Each row is followed by its class; each block has classes of its own.
[ -1 -21  75 -46  32 -18  54   0  18 -33  55 -31  22  15  -7  16 -33 -47
  44  51   3  40  13   9 -43 -11  17  39 -37 -20 -10  24] : H
[ -8 -15  73 -41  30 -38  60 -17  20 -14  46 -22   7  -4  22  33 -25 -40
  56   7  32  32   0   6 -29 -22  25   1 -40   4 -18  43] : H
[  1   4  75 -10  39 -62 114 -11  27 -45  63 -70  25  -5  17  27 -36 -46
  60  27  18  43 -26  12 -45  10  34   1 -27   9  16  18] : B
[  0  22  -8 -61  23  23 -36  30  14 -21   7  -8  13   4   4 -16  31 -36
  -9  46 -55  -7  12  42   2  20  -2  37  38 -56  17 -31] : H
[  5  52  50 -14  48  18  43  21  22 -65  19 -20   7 -38  48  32  79 -35
  -6 -53  19 -27   5  55  27  18  66 -28   1 -24  14   7] : N
[-31  47  47  18 -14 -22  29   5  43  35 -55   1 -16  21  -1 -17  48   4
  14 -61 -12 -38 -19 -18  -1 -34   0  28  25   5 -11  56] : K
[ 19  15   9 -12  26  53 -14  -9  -9 -23  -4   1   6 -38  54  21  47  -8
  -7  -4  14 -29  24  19   8   6  36  -9 -17 -30 -31  19] : L
[-27   5  16 -12  26 -43  30  35  41  -9  50 -35  12  33 -59 -51 -44 -34
  19  71 -35  49 -25 -23 -22  29 -50  57  23 -18  18  10] : C
[  0  17 -10 -28  16  34 -59  10   5 -16 -18   4  -7   3  -7 -18  47 -14
 -33  10 -13 -28   6  -3  30  17  21  19  16 -50 -28  11] : N
[ -4  19   1 -35  46 -20   8  25  25 -42  40 -43  -4 -18   2 -26  30 -32
 -28   1 -28  15 -29  58  25  59  47  16  46 -34   3  -4] : J
[ -2 -19  34 -55  -8 -53  -9 -10  39  47  -9  11 -15  68 -59 -30 -38 -42
  33  59  -3  15 -11 -46 -24 -50   5  57  14 -11 -39  43] : H
[-32  -7  22  -5  -9 -71  -1   2  47  42 -25   3 -34  20 -56 -36  27  -5
  15 -30   0   2 -36 -17   1 -37   4  23  21  16  16  42] : J
[ 12  48  10  15  70  19  22  20   8 -38  -2 -20 -15 -35  60  31  62  -7
 -18 -15  23 -24  -2  40  -3  -9  30 -40  10 -31  10 -23] : C
[ -7  40   7 -31  28   4   5  43  29 -20  -2  -6   9   6  13 -14  60 -26
 -19 -12 -52  -6   4  69  10  17   7  30  44 -25  41 -39] : H
[ -8  -8  33 -17   4  10 -13   9  13  -4  18   2   8   8 -36 -19 -33 -28
  18  67 -21  50  16 -18 -40 -24 -35  54  -4 -57 -37  16] : F
[-17   0  64 -19  48 -73 114  12  35 -27  98 -48   7  -1   4 -11 -20 -29
  57  29  17  50 -21  21 -21  10  10   6 -17  37  16  29] : L
[  6  10 -16 -48  47 -31  20  24  20 -46  53 -24  -1  -5 -21 -44  13 -44
 -12  41 -24  49 -15  55   8  59  16  23  44 -42  27 -31] : J
[ -5  -3  38  23  -7 -35  -1 -26  23  33 -51  -7 -18   8   3  21  27  -5
  23 -28  22 -16 -20 -46 -11 -58  21   0 -15  18  -6  34] : B
[ 14 -20  34 -21   9 -57  15 -33   1   5  45 -18 -33  14 -27  10 -62 -52
  40  47  60  33  -2 -81 -23 -51  44   8 -24  -1 -71  66] : F
[ 15  37   1  -7  55 -28  50  27  10 -48  56 -34  -3 -16  53   2  41 -32
  -7  -7  11   7   4  36  17  39  33 -22  13   2  41 -10] : L
[-11 -20  54 -23  19 -13  52  18  33 -36  51 -24  26  13 -43 -19 -32 -26
  24  56  -2  57   6  12 -27  13 -21  43 -21 -39 -12  18] : N
[ 16  23   0 -14  23  -5  22  13  22 -21  30 -10   5  -2   7 -17  24 -33
  -1  17  -7  -2   1  25  10  20  31  13  31  -9   4  10] : L
[ -3 -16  52 -11 -11 -26  14 -21  27   7  17  -2  -1  21 -49  -6 -21 -37
  26  13  22   3  -5 -53   4 -21  39  20  -8   3 -47  66] : N
[ 15  14   4 -39  53  44  17  16  -8 -42  41 -19   2 -31  28 -14  13 -36
  -3  16  -2  17  19  34  14  41  53  16  10 -58 -18   8] : K
[ 29  36  11  11   4   8 -23 -18  17  18 -57  21 -38 -10  30  17  67 -30
 -14 -51  36 -77  16 -23  31 -54  81 -30   4   2 -25  44] : L
[  7 -20  15 -16  19 -64  54 -20  24 -19  48 -41   6  18 -38 -21 -53 -50
  35  67  -4  54 -26  -5 -26   6  10  27   5   0   7   1] : B
[  0  10 -15   1  49 -17  13  18  13 -37  22 -46  -2 -27  25 -12  37 -24
 -17   0 -25  28 -18  46  12  38  22   6  23 -20  35 -33] : B
[ 16  22  27   6  35  -1  21  -8 -16 -35  46 -12 -25 -53  61  66  45 -21
  13 -51  58 -17   2   4   6 -38  88 -51  -7  19  -3  25] : F
[  9  11 -12 -25  11  17 -44  23  17 -26  -5  -5   2   3 -23 -26  29 -28
 -31  11 -13 -12   1   7  41  28  20  20  40 -47 -28   5] : N
[ 16  30   0  21  15 -23   7 -17  15  -7 -39 -24 -33 -30  42  34  64 -21
 -21 -75  26 -51 -24  10  36 -26  88 -33   7  22  12  10] : B
[ -6 -10 -48 -69  15 -10 -58  28  11 -13  16 -11  -9  39 -56 -70 -24 -44
 -38  56 -65  15  -8  31  37  43  -4  74  44 -39 -12 -20] : H
[-31   4  50  14  33 -35  49  31  33 -13  22 -46  -3  14 -36 -17 -20 -21
  21  15  -1  16 -17 -23 -26  -7 -12  34 -19  -3  10  39] : C
[-18   2  33  -2   3 -25  16   4  27  26 -20  -3 -25  16 -20 -28  10 -15
  23 -16  11   5  -1 -40   0 -33   0  28   0 -12 -19  53] : K
[-19 -12  -8  -7 -17 -45 -24  17  19  18  13  -6 -17  31 -64 -42 -32 -13
   4  44 -16  42 -13 -47 -11 -21 -46  58  22 -10 -22  20] : F
[-19  10  55  -8 -17 -30  -7  -2  43  39 -60   4 -17  30 -10  11  25 -20
  13 -41  -1 -36  -3 -22  -7 -65  14  28  -8   2 -16  52] : H
[-10  -8  70  14 -10  26 -18 -19  19  42 -76   5   8   2  -6  12  32  -4
  27  -4 -10  -8   7 -50 -34 -53  12  42 -39 -28 -28  40] : B
[-17 -17  37 -45  49 -65  66   1  16 -51 114 -71  11  27 -40 -28 -57 -32
  33  80 -17  66 -35  13  -8  12  -7  46 -23  22  -9  23] : E
[-13  10  35  -8  14 -52  44   9  34  -7  17 -35   8  25 -30 -23  -6 -20
  23  21 -14  32 -18  -4  -6 -27 -26  37  -8   7  -6  25] : E
[ 19  61  21 -16  38 -13  34 -16  15 -25   7 -18 -20 -17  40  26  79 -31
   4 -26  13 -44 -14  22  24 -46  76 -24   5  21   4  10] : E
[-20 -13  40 -16   1 -26  -9  -7  44  27  -9  11  -7  15 -56 -38  11 -25
  15  15 -27  24 -17  -5 -11 -19   5  39  25 -22 -12  29] : J
[ -2   7  45  21  17 -23  31 -16   7   5 -12 -10 -25   4  -8  30  -7 -16
  36  -1  51 -30  -1 -57 -25 -64  25 -23 -38  17  -9  42] : C
[-26  -1  73  -5  23 -17  49   1  24 -12  -4 -29   4 -15   0   7  25  -2
  22 -19   6  18  -8  17 -35  -6   8  24 -39 -22  -5  38] : J
[ -6   0  77   8   5 -12  -4 -29  14  18 -60   8 -25   1   1  35  51  -5
  30 -44  42 -43   2 -35 -28 -76  49 -18 -30  -4 -23  58] : J
[-32 -18  10  -1  25 -69  44   7   5 -20  29 -60   8  38 -39 -43 -35 -11
  23  37 -28  51 -37  -7 -27  37 -33  54 -15  14  19   7] : B
[-14   9  83 -36  45 -17  84   9  30   1  42 -14   0 -13  16   0  15 -14
  74  25  26  39  -2   1 -38 -34  13  13 -12 -21  -8  36] : K
[-22 -12  61 -61  44 -45  60   5  17 -18  83 -33  16  14 -11 -11 -22 -45
  64  53 -14  49 -12  12 -31  12  16  33  -8   5   4  18] : H
[-18 -14  59 -40   7 -23  23  11  27   8  15 -18  10  29 -24  -3 -26 -31
  36  35 -18  19   8  -8 -35 -22   0  47 -19 -17  -4  30] : H
[-10   7  29 -11   2 -55  51  -3  36  -3  10 -38  -1  34 -57 -41 -19 -31
  16  34 -18  29 -20 -15  -7 -27 -12  62 -15   7 -26  39] : E
[  2  20 -27 -61  28  -5 -15  36  24 -29  32 -14  14  36 -35 -62  -8 -57
 -33  64 -82  29  -1  61  15  61  -8  68  62 -52  12 -46] : H
[  8  15 -11 -24  30 -19 -13   2  17 -16   2  -5 -22  -4 -16 -27  48 -31
 -20  -7 -10  -4 -21  30  19  15  56   9  46 -22   1   0] : J
[ 23  42   6 -15  13  13 -13 -13  17 -20 -25  17 -18  -9  14  14  68 -35
 -15 -22  26 -52   4   6  29 -20  64 -25  25 -24 -19  14] : N
[ -8  -6  16   3   8 -80  38 -13  24  11   6 -43 -14  29 -32 -25 -29 -36
  22  11  -1  24 -34 -37  -8  -1  24  25   0  22   2  30] : B
[-29   2  42  -4 -11 -17 -21  24  23  12  -7 -13 -10  25 -47 -15 -10 -13
  13  15 -18   8  -4 -41 -21 -44 -22  55  -2 -19 -22  45] : F
[-12 -13  42 -21 -22  -9 -43  -7  30  59 -65  28 -19  38 -21   6  21  -1
  18  -4   2 -26   5 -40 -21 -82   0  35  -7 -10 -26  44] : H
[ 10  32  27   4  14  23 -23   3  18 -20 -28   5 -13 -11   8  14  76 -29
 -23 -60  15 -58   2   4  44 -13  82 -14  23 -13 -22  36] : N
[ -1  15 -17 -13  15   3 -32  28  24 -14  -7 -17  -7   2  -7 -35  27 -17
 -31   9 -29 -20   0  21  33  18  -2  26  27 -27  -7   8] : L
[-20   8  25  19 -11 -28  -1   2  44  17 -43 -21   1  23 -33 -28  17 -22
  -3  -1 -44  10 -20 -18  -9  -9 -15  56   7 -14  14  16] : B
[  1  33   6 -16  25  33 -22  29  17 -31 -13  -3   3 -12  13  -5  66 -12
 -29  -8 -13 -22   8  33  24  15  21   3  26 -51  -2 -10] : N
[-27  -3  37  -4 -12  11 -42  14  32  28 -53  17  -6  37 -52 -35  26   3
  -9   9 -22  -9   6 -31  -3 -28 -29  53  -5 -40 -30  37] : N
[ -3  15  48 -14   8 -35  43 -10  35   5  10 -17  -9  24 -10 -12  -6 -34
  37  17  14   7 -10 -38 -20 -22  14  28  14 -16 -30  58] : K

A new block, with new classes.
[-11  -2  27   1 -21  -2  -3 -26  -7  16 -17 -16  -5 -13 -20 -17  20 -19
   4   5  11   1 -23  21  16  -7 -20  27  33  -8   8  12] : S
[-24  12  11  -1  15 -34   8  -1   6  32 -24 -18  11  14 -15 -28  22 -23
  33  -5  33   0  -6   5  -8 -13  -8  66  46  -3 -17  20] : S
[  9 -17  18  -4  13  17   1  -2  -7  25 -12   7   1 -18  -4  10  10 -10
   6 -36   3  -1   3 -17  -6  -4  -6  13   8 -13  -5  -4] : P
[-13 -48   8 -13   2  20 -12  22  -5   5 -29   4  22   1  15  11   4  -7
  -2  11  27  -4   1 -28  -1   6 -22  -2 -13 -23 -16   6] : M
[-38 -18  37  29  19   9  26 -34 -17  30  30 -29  19  -3 -49 -16  23 -13
  20  -4  28 -44 -52 -33  14 -21  -9  34  19 -14  15  40] : D
[-17 -39  20 -18  -2   5  -1  10   3   5  -9  -6  10   7 -23 -20  20 -17
  -2  39  19  -1   3  -2 -10  29 -66 -10  29 -39 -19  40] : Y
[ -1 -12  -1 -21   1   8 -18  14   2   4 -11   6  -4  10  12 -29  -4  21
 -14  -6 -16  12  28  -5  16   7  -2   8  26   9 -17 -10] : R
[  8 -15 -12 -16 -11 -15  -7  11   9  -2 -17  -6   9  22  -5 -26  22 -27
   7  16  13  -4  15  -2  -4 -14  -4  21  33 -17 -15  20] : Q
[  7 -19   5   1  -7   0  -6   0   6  -5 -20  -2  -1 -17 -12 -14  22 -20
 -17  -3  23  -4  22  -1 -13   0 -21  13   8 -20   1   3] : P
[-33  -9  13   4  24  -3   5 -19 -22  -5  -6   1   7  -1 -13 -10   5  -2
 -27 -21  10   1   4  -9  -4   0 -27  25  12  -5 -13  23] : D
[ 64  27 -42 -20 -20   2 -63  36  32 -12  27  31  15  20  12  12  28 -25
  25  -9  -9  -1  33 -21  26  16  44 -28 -52 -11  -8 -29] : A
[-33  21   7   6  21  -3  13 -10 -10 -18   8  -5  -4  -2 -19   3   0  -8
 -16  -7  11 -11   9  -6 -16  -5 -31   3   3   6  -3  -2] : X
[ -9 -28  47 -26 -41   7 -19  -4  -6  37  -3  -2  10  -4 -14 -19   9 -10
  -8  35  19  -1 -24 -10  11  18 -18  -1  23 -23   8  25] : W
[  9  -9  16   6   5  50   2 -23 -19  35 -17   9   5 -20   1  30   0 -47
 -15   7 -29  -7 -18   7   6 -18 -52 -25  12 -26 -22  18] : Z
[-33 -66  20  10  -3  -6  10  -5  16 -17  14 -14  16 -30   6  -4  15  34
  -2  -8  40   3  11 -40 -20  14   6  31  -7 -21 -13  -2] : Y
[-19  11  -9  -4   0 -20 -18   0  19  -3 -19  -9  17  16 -24 -14  24 -13
  -4  31  43  -2   2  12   4   9  -7  15   3 -17  -7  21] : M
[  0   6  24 -16  19   8  42 -18 -28   3  -4   0 -41 -13 -39   6  -4 -20
  18 -19 -20   1 -14  20 -19   5   1  -6  25  11  -3  10] : P
[-36  43 -18 -19  21  -9  21 -38 -31 -15  24 -34 -14  13 -40 -14   9 -23
 -26   4  11  21 -19  -2  17 -24  54  16  18  18   0  34] : D
[ -7  14   7 -11  -5 -12  -6  13 -17  17  10 -17   5  11  -3  -6  -4  -4
 -17   8  12  -3  -2  -8   2  -4  -5   4  20   7  -6   3] : X
[-16 -42  -1  16  -1  18  12   0  -5 -14  -1 -17 -13  -6   4  18  11 -12
   8  15  -3   5  19 -30 -14  -1 -12   4   8 -20 -19  15] : Y
[ -6  34  12  14  20 -10   0  13 -13 -20 -13  -5  -3 -13  20  21  -7  15
   3 -51 -28 -19  18  -7  21  -8  12  -4 -20  16  16 -36] : T
[-30  -9 -11 -21  39 -35  15 -10 -14 -40   0  11  12  15   2 -44 -23  35
  -9 -52 -17  -4  10  22  12  16 -28  18  11  15   7  11] : Q
[ -21   43    5   18   38   14  -20    1  -33   31  -29    5   27    5
    2   29  -17  -19  -17  -35  -36  -38  -10   15   11   30 -114  -44
  -28  -30   13   49] : P
[ 13  14   5   9  21   2   1  -8 -21  -3  -1   1 -11  -5  -7   5   7  -7
 -10 -25 -21  -1 -12   8  15  -5   5   1   2  -2  -1   7] : D
[-25  14  23   4   0  28  28 -23 -41 -14   9 -16 -25  -1 -37  13 -16 -15
 -37  29 -12  -4 -23  -1 -13   0 -27 -46  -5   7  14  32] : D
[ -5 -29  18   7   6  -5  -2  16 -21 -11 -13  -2  -3 -19   3 -22   6  -6
  -3 -18 -12 -16  -3   6  23   4 -39   9  17  -5   5  -3] : X
[-53 -26  37 -12 -12  17  -4 -22 -22   3   3 -34   9 -10 -24  12   3  -8
 -27  33  29  -8 -15   2   1  -9 -14  -7  17 -19   1  28] : T
[-26 -51  17   9  -7  19  -7 -29   2  -1   9   2   7 -29   5   3  -4  13
 -16   5  21  -3  -3 -28 -10  -2  -1  15  -7 -13  -3   4] : W
[  4 -14   4  -1  24  -6 -31  20   4  16 -24  -1  12   9   9  -3  24  -1
  39 -37 -30  -5  14  -5  29  25 -20  31  35 -51 -17  21] : Q
[-27   9  22   7  -2   3  12 -10 -25   4  19 -31  33 -27  12  47   4 -21
 -10 -12  10 -41 -38 -40 -12  20 -19 -26 -72 -34  23  27] : W
[ 26 -22 -28  11  17 -10   3   8  -3 -39 -12  17   1 -24  42 -14  -6  19
  -8 -46 -29  -9  24 -10  26  -4  -9  -1 -13  23 -13 -33] : Y
[ 14  -5  -1   3  -8   9 -37 -16   9 -30  30   3   3 -27  14  -1   4  35
 -40 -29 -12   0  21   7  34  23   4 -19 -30 -13  30 -37] : A
[-19 -10  30 -13 -13 -14  13   2 -11  -2  14  -9  -1   1 -20 -13   0   3
  -8  18  30  -9 -14   4 -15  -1  -7   5  17  11  -4   2] : X
[-35  -1  25 -10 -21  -4 -13 -25 -12  21  15 -22  11  -1 -15   4   6   7
 -18  20  20  10  -6   2   9   4 -13  27  25 -16  17  32] : V
[ -8 -40   0  13   9   3  -1  -6   1  -1   0   1   7 -24  11  -4  -2  -2
  -8 -11   9  -1  11 -32 -13   4  -6  23 -10 -13  -4   1] : W
[-23  10  46  -6  -1   7 -14  -5  -2  21 -17  -6 -16  13 -29   4  28  -2
  42   6   0 -12 -17  28  25  12   0  13  42 -31   3  29] : P
[-30 -50  12  18   3  36   7 -18  -4  -2  10 -13 -15 -10  -8  21   1   4
   6   9  -7  -6   1 -13 -20  -4  -6   8   6 -13 -20  18] : R
[ -8  -3  -5   6   7   4  -7 -11   2   3   2 -20  10  -5  -7 -10   2   1
  -2   4  16  -9   6 -23   0   7 -20  16  11  -6  -5   2] : S
[ -6  19  16  -8 -16 -30 -35  14  15  25  -7  11  17   2 -24 -26  18 -21
   7   1  10   1  -7  34  17  25 -28  -2  -8 -17  13  24] : A
[ 28 -16  18 -27 -62 -21 -48  -6  -3  45  -8  -1  15   4 -12 -40  42 -30
 -17 -19  16  21   6   5  44   4  -1  45  30 -19  22  12] : P
[-41 -31  -1  14  14   2   3   3   6 -14 -11  -6  14  -2   7  11  -2  18
   8  -7  34  -1   3 -32  -3  -7  19  23 -28   0   2  -3] : M
[ 25  21 -10  13  -2  10   4 -31  -3  -8  19 -10 -18 -17 -14  -6  -7   4
  -7 -13 -16   1  -6  -2  14  -7   9  -2   3  24  18 -25] : S
[-16   8  21 -11  -3 -18  12  16  -2  11 -17 -10   6  20  -6  -4  17 -18
  29 -15   2  -9   2 -14  -9  -4  -7  20  15 -19   2  17] : Q
[-38  -6  20 -18  -6 -15   7 -13  -2  13  -1  -3   0  -4 -28 -22   5   1
   3  13  28  26   0   2  -4  -9   4  42  33   8  10  21] : V
[ -17    5   75   20   -5   -4    3    5  -44   33  -82    0    5  -35
   23    9   -6  -19  -28  -25  -33  -48  -26   60   27  -22 -109  -18
   33   -9   13    4] : T
[-26  21  17  -7 -11  -8 -10   1 -18  13   5 -20  -3  17 -17   5  11 -23
   1  17   7   0 -17  11  12  -4  -5   7  20  -7   0  25] : X
[-23  11  30 -19 -17 -26  13   7 -11   6  -3 -10   0   7   7  -3 -16   9
 -18  11  16   9  -8   1 -23  13   7  -1 -15   5  18  12] : W
[-17   8  33 -23  -7  -3   9  -7 -11  31  -9 -17   4   6 -35   1  20 -29
  -3  16  31  -7 -17  11 -20   7 -20   2  22 -24  -2  38] : P
[ 33  -7 -20 -30  -3  28  38 -34 -10   0  27  16  -2 -41  19  -1 -33   1
 -59 -38   4  38  18 -55 -17 -49  64  -2 -15  60 -18 -71] : Z
[-54  -2  32  -5  14  47   1 -31 -38 -47 -28   7  10 -24  -4  36  32 -32
 -19   3   1 -45 -43   8  29 -13 -54 -41 -28 -42  -8  35] : D
[-25  -8  14  20  18  19 -12   0 -10  -5 -21 -16  22 -25  10  28  18 -22
  -9 -21   3 -37  16 -30  10 -14 -35   2  -6 -30  -7  -6] : T
[-40 -16  -4  28  30  -5  -8 -14   0 -21 -11   0  -3 -11 -18   2   2  -7
  12 -23  -6  -2  21   7   3 -11 -12  31   7   1  -8  10] : T
[ 24  -3   5 -10 -26 -14 -14   3 -16  24  10 -19  -3   1 -23 -13  -9 -22
 -39  10  -4  18  21   1  -7   5 -14  -3  21   8   8   2] : T
[ -2 -16  21  -4 -11  -5  18  -1  -5  13   4 -12  -6   5  -6  -2   9  -5
  -4   3   4  10   7 -14 -12  -1 -15   8  22  -3  -4   7] : Y
[-16   2  20   7  -9  -7 -12   4  -9   3 -10 -16  -2   9  -9  -1  19  -3
 -11  16  18   3  -3  -2   3  -2  12  18  14 -18  -6  25] : D
[ 13 -23   5  20 -10  10 -39  14  18 -26 -32   7  11 -33  25   0  33   4
 -19  -3 -12  -3   8  17  35  18 -50 -21 -17 -49  11   0] : Y
[-11   9  12   4  10   7   5  -5  -7  12 -15 -22  -8  -5 -32  -9  10 -29
  21  20  -1  -5 -22  12   3  12 -37   0  25 -19   2  29] : S
[  2 -29  29  -6 -43  26  -9  -8 -12  18   8  -8 -29  10   3  10   3   7
   0   8 -25  13   7  -6   9  -7  20   6  23   7  -3  -4] : R
[  3 -12  11  19  -8  35  -3  23  -3 -12 -31  -3  -7 -11  46  30  15  -8
 -12 -21 -23 -21  38 -40  -4 -20 -19  -6 -19 -14  -7 -32] : R
[-18  -9  34 -10  -2   0   4  22 -27  22   7 -19   0  27  -2   7  14 -21
  24   0   3  -7 -13 -13  10  -8  -6  18  26 -14   4  16] : X
[ 13   9  14  -4  25   0   7  23   6  -2   0 -26   6  -2  13  -3  12  31
 -12 -19  23 -22  27 -28  -6  10  13   6   9 -21  12 -28] : P
[-21 -18 -19   1  -3  38 -19 -15  -6 -16   8 -19  15 -16  16  38   5  -8
 -49  12   5  -5  12 -20 -18   3 -21 -27 -43 -28 -19  18] : R
[ -7 -54  -5   4 -15  26  17 -15  -6 -15   7 -17 -11 -17 -34 -17   8 -29
  -8  58   9  -9  -7 -13  -8   5 -41 -27  23 -12 -18  35] : Y
[-18 -24   0  15  -6  29 -28 -15  -9 -26 -10 -10  -9 -21 -19  21  10 -26
 -13  26 -10  -9  12  12  12   1 -27 -20   5 -24 -10  18] : T
[ -4   8  14  12 -11   7 -14  10  -3  17 -36  -1   9 -16  23  -3  -2  -9
 -16  -1 -20  -1  10   0  26  -2 -25  -3   8 -12  -6  -1] : Z
[  0 -15  33 -10  -9 -23   0  28 -18  27 -27   3   1  -6  14 -14  18 -24
   7 -31   7  10  -6   3  10 -21  -4  43  28   1  -3  -9] : X
[ 33  53  33   5  -1 -17  25   9 -17  21 -13 -11 -15  23  22  44  18 -27
  33 -37 -19 -16  -8  16 -19 -18   0  15  -2  -1  10 -23] : S
[ 10 -50   5  23   1  25 -18   2   1  -5 -10   4   8 -19  -4 -11  21  -8
 -15  13  17 -16  10 -33   1  -6 -18  12  11 -24 -21   7] : D
[-12  -8   8 -17 -26  -8  -6 -10  14  -9  14 -11  -9  26 -37 -25  13   3
  18  30  13   6   7  -4  -1   8  19  13  37 -10  -1  21] : Q
[ -8   0   0   6 -21  11  -8 -26 -15 -33  16  -4 -21  -8   7  11  -1  18
 -15  -2 -20  13  10   8  34 -17  20  10   1  11  36 -10] : V
[ -7  -4  45 -10 -15  -6  -9  12 -15  16 -34   1  15  -4  22  22  30 -17
  -3 -38  10 -13  -5   8   2   1 -28  13 -16 -36  17   8] : P
[-27 -12  46 -20 -17  -9   9   2  -5  22   7 -11 -20  20 -42 -13  15 -25
  23  32  17  13 -13  32 -11   5   2  10  35 -15   9  31] : A
[ 11  31  24 -22 -15  -6 -19  -2  -2  51  -6  -4  -2  21 -29   1  23 -51
  10  30  -3  11 -23  22   1  14 -18   0  26 -34   3  45] : W
